Each row has a name. Each piece below is followed by the name of the row it came from, unless a question asks for something else. Each question is about the rows just above it.

Columns, left to right: J E A G
[-58 -29 -31 -33] : <23>
[-110   -4   31   56] : <111>
[-111   59    1  -63] : <117>
Which column holds [-4 59] top down?  E
[-58 -29 -31 -33] is in which row?  <23>

Columns, left to right: W K X F N
[ -8 -59  -3 -17 -21] -> <27>
[ 48 -43 127 -38 -24] -> <12>
[ 11 -26  35 -18  14] -> <67>
[-11 -36 -39  -5 -28] -> <160>
[15 26 23 12 22] -> <91>
[ 15 -44  43 -20  11] -> <110>
[ 11 -26  35   9 -46] -> <181>
[ 11 -26  35 -31  56] -> <82>
[ -6 -35  -8  -7 -21] -> <202>
[ 38 -50 119 -37  48] -> <114>
[ 7 28 12  5 10] -> <28>
which: [-11 -36 -39  -5 -28]  <160>
which: [ 48 -43 127 -38 -24]  <12>
[127  35 -39  23  43  35  35  -8] is in which column, read top down?  X
Which column holds this, read top down? [127  35 -39  23]  X
Where do [ 11 -26  35 -31  56] appear?  <82>

Columns, left to right: D V B L U H
[ 22  -4  10  37  22 -11] -> <150>
[ 21   0  10  34  22 -10] -> <87>
[ 21  23  58 -30  12  -2] -> <76>
[ 66  -1  14 -26 -24   3] -> <201>
[ 42   6  83 -30  19 -17] -> <72>
[ 18 -13  56 -32  10  -2] -> <211>
[ 28 -22  30 -30  -4   6] -> <53>
[-40 -10  29 -28 -33  23] -> <151>
[15 -1  7 22 14 -6] -> <185>
[ -2   2  46 -19  17  11] -> <5>
[  7   5  38 -29   6   7] -> <96>
[ 51 -14  94 -28  22 -23] -> <98>
which: [ 21  23  58 -30  12  -2]  <76>
which: [ 66  -1  14 -26 -24   3]  <201>
which: [ 28 -22  30 -30  -4   6]  <53>
Which column holds [-10  -2   3 -17  -2] top down?  H
[56 30 29  7] is in which column, read top down?  B
[  0  23  -1   6 -13 -22 -10  -1   2   5 -14] is in which column, read top down?  V

Columns, left to right: gori Dofip Vik tar luta poge vuto Bebuv tef Bakev
[ 33  25 -27 -71 -80 -14  54  90  55  -8] = <57>
[ 33  25 -27 -71 -80  -7  64  87  48 -19] = <8>
[ -80   46  101  111   30  -84 -101  -38   42   52] = <79>
[33 33] is in which column, read top down?  gori
which: [ 33  25 -27 -71 -80 -14  54  90  55  -8]  <57>
Which column holds [54 64] top down?  vuto

Columns, left to right: Nele Lolor kekit Dup kape Rofen soluf lolo tade vulu
[  54  -47   48   33  -40  -21 -102   51    7   -5] : <75>
[ 37 -33  33  23 -28 -14 -73  35   6  -2] : <3>
[-23  20 -21 -13  17   9  51 -22  -4   2] : <17>
which: [  54  -47   48   33  -40  -21 -102   51    7   -5]  <75>
Which column holds this, read top down? [-14   9]  Rofen
[7 6] is in which column, read top down?  tade
which: [ 37 -33  33  23 -28 -14 -73  35   6  -2]  <3>
which: [-23  20 -21 -13  17   9  51 -22  -4   2]  <17>

Columns, left to right: S M P T Z C R Q Y
[ 13 -21  17 -18 -17  15  12  -3 -21] = <51>
[-31  58 -53  56  45  19 -28 -51  55] = <218>
[ 12  -6  -3   0  -1  -1   7 -11  -7] = <13>
[ 24 -36  28 -29 -23  25  18  29 -34] = <56>
[-18  38 -37  39  34 -33 -19 -12  36] = <215>
[  2  -9  10  -9 -11   8   5 -20  -9] = <187>
[ 27 -44  37 -37 -26  31  18  75 -42] = <177>
[ -35   62  -56   57   39  -47  -24 -119   58] = <216>
[-17  36 -36  35  24 -30 -12 -77  33] = <137>
[-31  58 -53  56  45 -47 -28 -51  55] = <196>
[ 24 -36  28 -28 -16  23  13  90 -34] = <115>
[ 16 -22  18 -16  -8  13   6  71 -21] = <80>
[  -3  -51  -11   29  -12  -20   75 -119  -77  -51   90] is in which column, read top down?  Q
[-18  38 -37  39  34 -33 -19 -12  36] is in which row?  <215>
Which column holds this, read top down? [-29  39  -9 -37]  T
[-51  90] is in which column, read top down?  Q
The row with [ 27 -44  37 -37 -26  31  18  75 -42] is  <177>
which: [ 24 -36  28 -29 -23  25  18  29 -34]  <56>
Where do [ 24 -36  28 -28 -16  23  13  90 -34] appear?  <115>

Columns, left to right: getul Zoleg dab Fona sop renev musuk falu Norob
[ 38   4  40  21 -23 -79  96 -77  36]  <124>
[ 60 -84 -60  -6  19   6  65  55 -44]  <70>
[-14  54  32  35 107  58 -86  63 -48]  <180>
[ 64  62  46 -79 -36 -75 -43  64  59]  <183>
[ -39   12   -1  -47   -3 -124  -16    9   33]  <170>
[-50 -22 -84  -6 -70  68  78  77 -22]  <195>
[ 69 -77 -80  50   2  31  51  37  78]  <89>
[ 60 -84 -60  -6  19  68  59  74 -55]  <200>
[ 88 -58  25  67 -58  40 102  76 -37]  <93>
[-16 -23  61 -74  50 109  -8 -15 -20]  <210>
[ -53  -13  -61   14   38   12   73 -101   60]  <121>
[-67  52 -70 -87  15  75  94  54  -7]  <68>
[ 60 -84 -60  -6  19  68  59  74 -55] is in which row?  <200>
Where do [ 69 -77 -80  50   2  31  51  37  78] appear?  <89>
[-16  78  51] is in which column, read top down?  musuk

Columns, left to right: dufun dumal Pir rone Vap
[  9 -61 -22  25 -32] -> <22>
[  1  36 -32 -63  29] -> <101>
[  1  36 -32  13 -27] -> <99>
[ -6 -70  65  96 -35] -> <77>
[ -7 -67  72  97 -33] -> <33>
[  1  36 -32 -75  19] -> <104>
[  2  32 -34 -74  17] -> <29>
Which column holds this, read top down? [-7  1]  dufun
Which column holds this, read top down? [ 1  1 -6]  dufun
Which column holds this, read top down? [-32 -32  65  72 -32]  Pir
which: [  9 -61 -22  25 -32]  <22>
[-22 -32 -32  65  72 -32] is in which column, read top down?  Pir
Which column holds [-27 -35] top down?  Vap
[ 25 -63  13] is in which column, read top down?  rone

Columns, left to right: vup Filud Mugan podab mabol las Limur Vanu
[ 31 -22 -26 -28 -28  31  32 -43] -> <55>
[-36 -30 -16 -43 -59 -44 -41  75] -> <44>
[-33 -10 -17 -12 -14 -34 -34  12] -> <129>
[-19   0 -10   1  -7 -19 -19 -15] -> <126>
[ -62  -54 -110  -26  106  -53  -59  -76] -> <161>
[-23 -18 -10 -27 -38 -28 -26  46] -> <97>
[-44  90  67  89 -40 -43 -39 -21] -> <138>
[-34  70  50  68 -34 -34 -31 -17] -> <141>
[-34  73  54  70 -38 -34 -31 -16] -> <147>
[-23 -23 -11 -31 -38 -28 -27  48] -> <18>
[ 70 -31] is in which column, read top down?  podab
Which column holds this, read top down? [ 31 -44 -34 -19 -53 -28 -43 -34]  las
Which column holds [ 73 -23] top down?  Filud
Which column holds this, read top down? [90 70]  Filud
which: [ -62  -54 -110  -26  106  -53  -59  -76]  <161>

Columns, left to right: rona sise Riba Kot nemok gapi bikan somu puz
[-67 -43  11  -5 -41 -72  23  37 -44] -> <16>
[-62 -44  10   0 -42 -72  21  40 -42] -> <125>
[-67 -43  11  -5 -41 -72  23  37 -38] -> <130>
[-116  -15   74   10    7  -49   37   10  -49] -> <48>
[-72 -72 -49] is in which column, read top down?  gapi
Which column holds [-44 -43 -15] top down?  sise
which: [-62 -44  10   0 -42 -72  21  40 -42]  <125>
Which column holds [23 37] top down?  bikan
[-42 -41] is in which column, read top down?  nemok
Which column holds [-44 -43] top down?  sise
which: [-116  -15   74   10    7  -49   37   10  -49]  <48>

Columns, left to right: Loluv pako lagem gif bopad
[-96 -23 -27 -77 -45]  <144>
[  7 -63  68  86  81]  <103>
[ 61 -71  24 -89  20]  <120>
[-31 -71  24 -89  20]  <45>
[-41  -4 -23 -56 -64]  <188>
[-64  29 -20 -70  37]  <35>
[  1  52  37 -29 -58]  <193>
[50 12 63 67 49]  <11>
[ 86   6  53  49 -50]  <94>
[-64  29 -41 -70  37]  <168>
Which column holds [-63 -71 -71  -4  29  52] top down?  pako
Which row holds [-31 -71  24 -89  20]?  <45>
Which column holds [-4 29 52 12  6] top down?  pako
[-50  37] is in which column, read top down?  bopad

Columns, left to right: vopu Dunul Kezi Rul gerub
[  1  44  -5 -35 -42] : <38>
[ 12 -13   3  16   3] : <4>
[ -5 -13   3  16   3] : <92>
[ 100 -113   45  -63  100] : <69>
The row with [ 12 -13   3  16   3] is  <4>
which: [ -5 -13   3  16   3]  <92>

Columns, left to right: keni mivud fasib nebe zati zunal sor Fesu
[   9 -109   13   51   -4    9   -6   15] = <88>
[  32 -109   13   51   -4    9   -6   15] = <43>
[   9 -109   13   51   11    2   -1   19] = <39>
which: [  32 -109   13   51   -4    9   -6   15]  <43>
[-4 -4] is in which column, read top down?  zati
which: [   9 -109   13   51   11    2   -1   19]  <39>

Columns, left to right: Kepan tizuf nanet bove
[  5  40  13 -23] : <127>
[-90  78 -36  58] : <54>
[ 5 40 13 54] : <58>
[29 48 51 18] : <71>
[-108   47 -126   54] : <30>
[-13   2  -4 -51] : <95>
The row with [-108   47 -126   54] is  <30>
which: [29 48 51 18]  <71>
which: [ 5 40 13 54]  <58>
Where do [-13   2  -4 -51] appear?  <95>
Where do [  5  40  13 -23] appear?  <127>

Columns, left to right: Ponu ganuk mep Mogep
[ 56 -42  22 -86] : <122>
[-60 -38  11 106] : <106>
[  5  -1 -23 -45] : <14>
[ 11  -9 -30 -63] : <59>
[ 54   5  19 -36] : <143>
[  1 -22  17  45] : <20>
Which column holds this, read top down? [-45 -63 -36  45]  Mogep
which: [  5  -1 -23 -45]  <14>
which: [  1 -22  17  45]  <20>
Which row holds [-60 -38  11 106]?  <106>
[-86 106 -45] is in which column, read top down?  Mogep
which: [ 56 -42  22 -86]  <122>

Columns, left to right: vegup vun Fiv muz
[-47  50 -54 -40]  <119>
[-72  50  47  58]  <19>
[-47  50  47  58]  <32>
which: [-47  50  47  58]  <32>
which: [-47  50 -54 -40]  <119>
[-72 -47] is in which column, read top down?  vegup
[-72  50  47  58] is in which row?  <19>

Columns, left to right: vif Kapad Rufav Gavo Mone Bol sofif dusa
[  4  -8   8 -32  33  -6  44 -62] -> <158>
[-19 -24 -31 -13  64 -53   2 -13] -> <81>
[   2   75 -116   56  -64  -14   67  -61] -> <102>
[ 18  53  16   8 -75  -5   6 -59] -> <36>
[  22  -32   15 -126  -16  -11  -17 -106] -> <78>
[ -50  -50 -112   -7   84 -113  -54   31] -> <61>
Which column holds this, read top down? [-24  75  53 -32]  Kapad
which: [ -50  -50 -112   -7   84 -113  -54   31]  <61>
The row with [-19 -24 -31 -13  64 -53   2 -13] is  <81>
Which column holds [  -5  -11 -113] top down?  Bol
Which row holds [  22  -32   15 -126  -16  -11  -17 -106]?  <78>

Columns, left to right: balor buvo noge Sikur fabi Nela vulov
[11 50 -6  0 14 -8  2] -> <112>
[ -7   4  20  18 -18  20 -32] -> <25>
[   7 -107   15   21   -2   20  -34] -> <131>
[ -8   6  22  10 -26   6 -43] -> <47>
Which column holds this, read top down? [20 15]  noge
which: [11 50 -6  0 14 -8  2]  <112>

Columns, left to right: Vumot Paz masum zasut
[14 56 88  0] : <155>
[ 71  25  70 -10] : <139>
[-4 67 29 26] : <74>
[ 29  34 105 -18] : <165>
[ 5 21  6  9] : <149>
[ 2 43  9 20] : <90>
[ 59  20  70 -13] : <176>
[ 2 43 58 20] : <6>
[ 48  22  82 -16] : <21>
[ 8 62 59 13] : <9>
Which column holds this, read top down? [  0 -10  26 -18   9  20 -13]  zasut
which: [ 29  34 105 -18]  <165>
which: [ 48  22  82 -16]  <21>
Which column holds [56 25 67 34 21 43 20] top down?  Paz

Columns, left to right: Gem dobu savu Nidip vuz ramo Nuf Lezop
[ 31 -82 -27 -35  -3 -74 -29  29] : <46>
[  31  -82  -27  -35   -3 -104   50   46] : <108>
[  31  -82  -27  -35   -6 -104   50   46] : <40>
[ -74 -104] is in which column, read top down?  ramo
which: [ 31 -82 -27 -35  -3 -74 -29  29]  <46>
which: [  31  -82  -27  -35   -3 -104   50   46]  <108>
which: [  31  -82  -27  -35   -6 -104   50   46]  <40>

Columns, left to right: buzun nesav zofud led tena bosuv
[ 16 -24 -41  -8  -1  37] -> <159>
[  1 -30 -42 -37  36  34] -> <178>
[-42 -14 -18   0  53 -14] -> <184>
[ 46  24  59 -10  11  26] -> <175>
[-83 -63  32 -41  29 -34] -> <163>
[-12 -36 -17  21 -23 -21] -> <113>
[ 16 -24 -41  -3 -90  68] -> <86>
[ -38  -63   35 -107   60   -9] -> <152>
[-25 -48  -6  -7  59 -87] -> <52>
[-20 -16  15  13  29 -87] -> <171>
which: [-83 -63  32 -41  29 -34]  <163>
The row with [  1 -30 -42 -37  36  34] is  <178>
[ 26 -34 -21  68  -9 -87] is in which column, read top down?  bosuv
Which column holds this, read top down? [-23 -90  60  59  29]  tena
[ 37  34 -14  26 -34] is in which column, read top down?  bosuv

Columns, left to right: penu Vagul buf gup Gidek Nas Tomi deku Ler puze
[-94  -4  17  52 -25 -14  -9 -12 -91  -2]  <123>
[-11  53  57  78 -23 -12   3 -12  -5   0]  <153>
[-11  53  57  78 -23 -12   3 -12  -5  13]  <63>
[ -2 -36 -89   7 -33 -15 -35 -20 -23  30]  <7>
[ 11  53  77  75   3 -26  20  12   6 -26]  <166>
[ -2 -28 -42 -69  45  60 101  12   5 -23]  <41>
[-94  -4  17  52 -25 -14  -9 -99 -91  -2]  <37>
Which row holds [ -2 -28 -42 -69  45  60 101  12   5 -23]?  <41>
Which column holds [ -2   0  13  30 -26] top down?  puze
Which column holds [ 53  53 -36  53 -28  -4] top down?  Vagul
which: [-94  -4  17  52 -25 -14  -9 -99 -91  -2]  <37>

Columns, left to right: Nugib zovom kip muzav Zuner Ruzim Bubim Lelo Nurov ziz
[  7   8 -59 110  35   3  59  58  38  29] : <162>
[ 24   6  37   0   9  11 -30  47 -35 -16] : <182>
[ 41  -8  73  54  39  44 -12  59 -35  -7] : <31>
[ 89 -67  52  19 -49 -48 -40 -75 -56  33] : <42>
[  20  -18    2  -69 -117  -95 -100 -116 -105    7] : <194>
[ 10   9 -13  37  31  15  23  58  21   1] : <85>
[ -3  36 -65 102  37   7  47  62  31  12] : <134>
[ -6  22  52 -28 -15  12 -59  -6 -67 -29] : <49>
[  8 -45  70 -27   1  23 -12  18 -25   6] : <169>
[  9  62  21 -18  12  17 -45 -17 -26 -51] : <164>
[ 73  52   2 -13 -65] is in which column, read top down?  kip
Which column holds this, read top down? [ -40 -100]  Bubim
Which column holds [41 89 20 10 -3 -6] top down?  Nugib
Where do [  8 -45  70 -27   1  23 -12  18 -25   6] appear?  <169>
Which column holds this, read top down? [  35    9   39  -49 -117   31   37  -15]  Zuner

Columns, left to right: boz pumar pamit sadon bir
[ 53   2   7 -57 -30] -> <148>
[ -2  47  -4  78 -16] -> <157>
[  25  -76   34   47 -106] -> <154>
[ 89 109  78  -1 -53] -> <66>
[-84  -4  40  93 -80] -> <15>
[ 11 -52 -47   6 -15] -> <142>
[-4 34 78 40] is in which column, read top down?  pamit
which: [ 11 -52 -47   6 -15]  <142>
Which column holds [109  -4 -52] top down?  pumar
Which column holds [34 78 40] top down?  pamit
which: [  25  -76   34   47 -106]  <154>
which: [ -2  47  -4  78 -16]  <157>

Columns, left to right: rifo susu kug sopid gof
[-40 -32  77  84 -49] : <109>
[ -98 -111  -88  -31   43] : <73>
[ 37  12   7 -49  30] : <84>
[ -98 -111  -88  110   43] : <50>
which: [-40 -32  77  84 -49]  <109>
Which column holds [-40 -98  37] top down?  rifo
[-88   7] is in which column, read top down?  kug
Which column holds [ 77 -88   7] top down?  kug

Columns, left to right: bog gases Lav Zove nonas dumu tes Zesa
[ 61  72 -93 -21 102  41  45 -10]  <26>
[ 46  19  51 -18   9 -18   7 -91]  <100>
[-16  79 -80 -71 -40  38  -6 -72]  <136>
[ -42    9  -17   94 -124   27   62  -73]  <146>
[ 46  19  51 -18   9 -18   7 -44]  <135>
which: [ 46  19  51 -18   9 -18   7 -91]  <100>
[38 27] is in which column, read top down?  dumu
which: [-16  79 -80 -71 -40  38  -6 -72]  <136>
Which column holds this, read top down? [ -40 -124    9]  nonas
Which column holds [  9 -40] top down?  nonas

Columns, left to right: zimos Nudid fisog Dipob
[-64  32   1  30]  <24>
[-66 -27  68  91]  <65>
[-64  32   1 -25]  <60>
The row with [-64  32   1 -25] is  <60>
[ 91 -25] is in which column, read top down?  Dipob
[-64  32   1  30] is in which row?  <24>
Which column holds [ 32 -27] top down?  Nudid

Columns, left to right: Doz suded Gisis siso Nilor
[ 36  19 -54  13 -43] = <132>
[ 55  41 -73   5 -90] = <83>
[-40  32 -12  38  55] = <107>
[ 66  43 -91  19 -84] = <140>
[-37  -8  31 -18 -30] = <2>
[ 63  41 -80  10 -83] = <133>
[ 68  46 -90  16 -86] = <128>
Where do [-37  -8  31 -18 -30] appear?  <2>
Which column holds this, read top down? [  5  38  19 -18]  siso
Where do [ 55  41 -73   5 -90] appear?  <83>

Columns, left to right: sobo kezug Sovo Mas seke
[-34  -3 -34  92  55]  <62>
[-21  43 -14 -50 -25]  <105>
[ 34  -8 -39  92  55]  <116>
[-34  -3 -34  84  66]  <34>
[ 26  -3 -15 -35 -43]  <145>
Which row holds [-34  -3 -34  84  66]?  <34>
Which column holds [-14 -39 -34 -15] top down?  Sovo
which: [ 26  -3 -15 -35 -43]  <145>
Which column holds this, read top down? [-21  34 -34]  sobo

Columns, left to right: riki relu gal Nusu
[ 39 -90 -92  28] : <118>
[-44  29  28  34] : <64>
[  2  -3 -14 -50] : <10>
The row with [  2  -3 -14 -50] is  <10>
[-44  29  28  34] is in which row?  <64>
Which column holds this, read top down? [ 28 -14]  gal

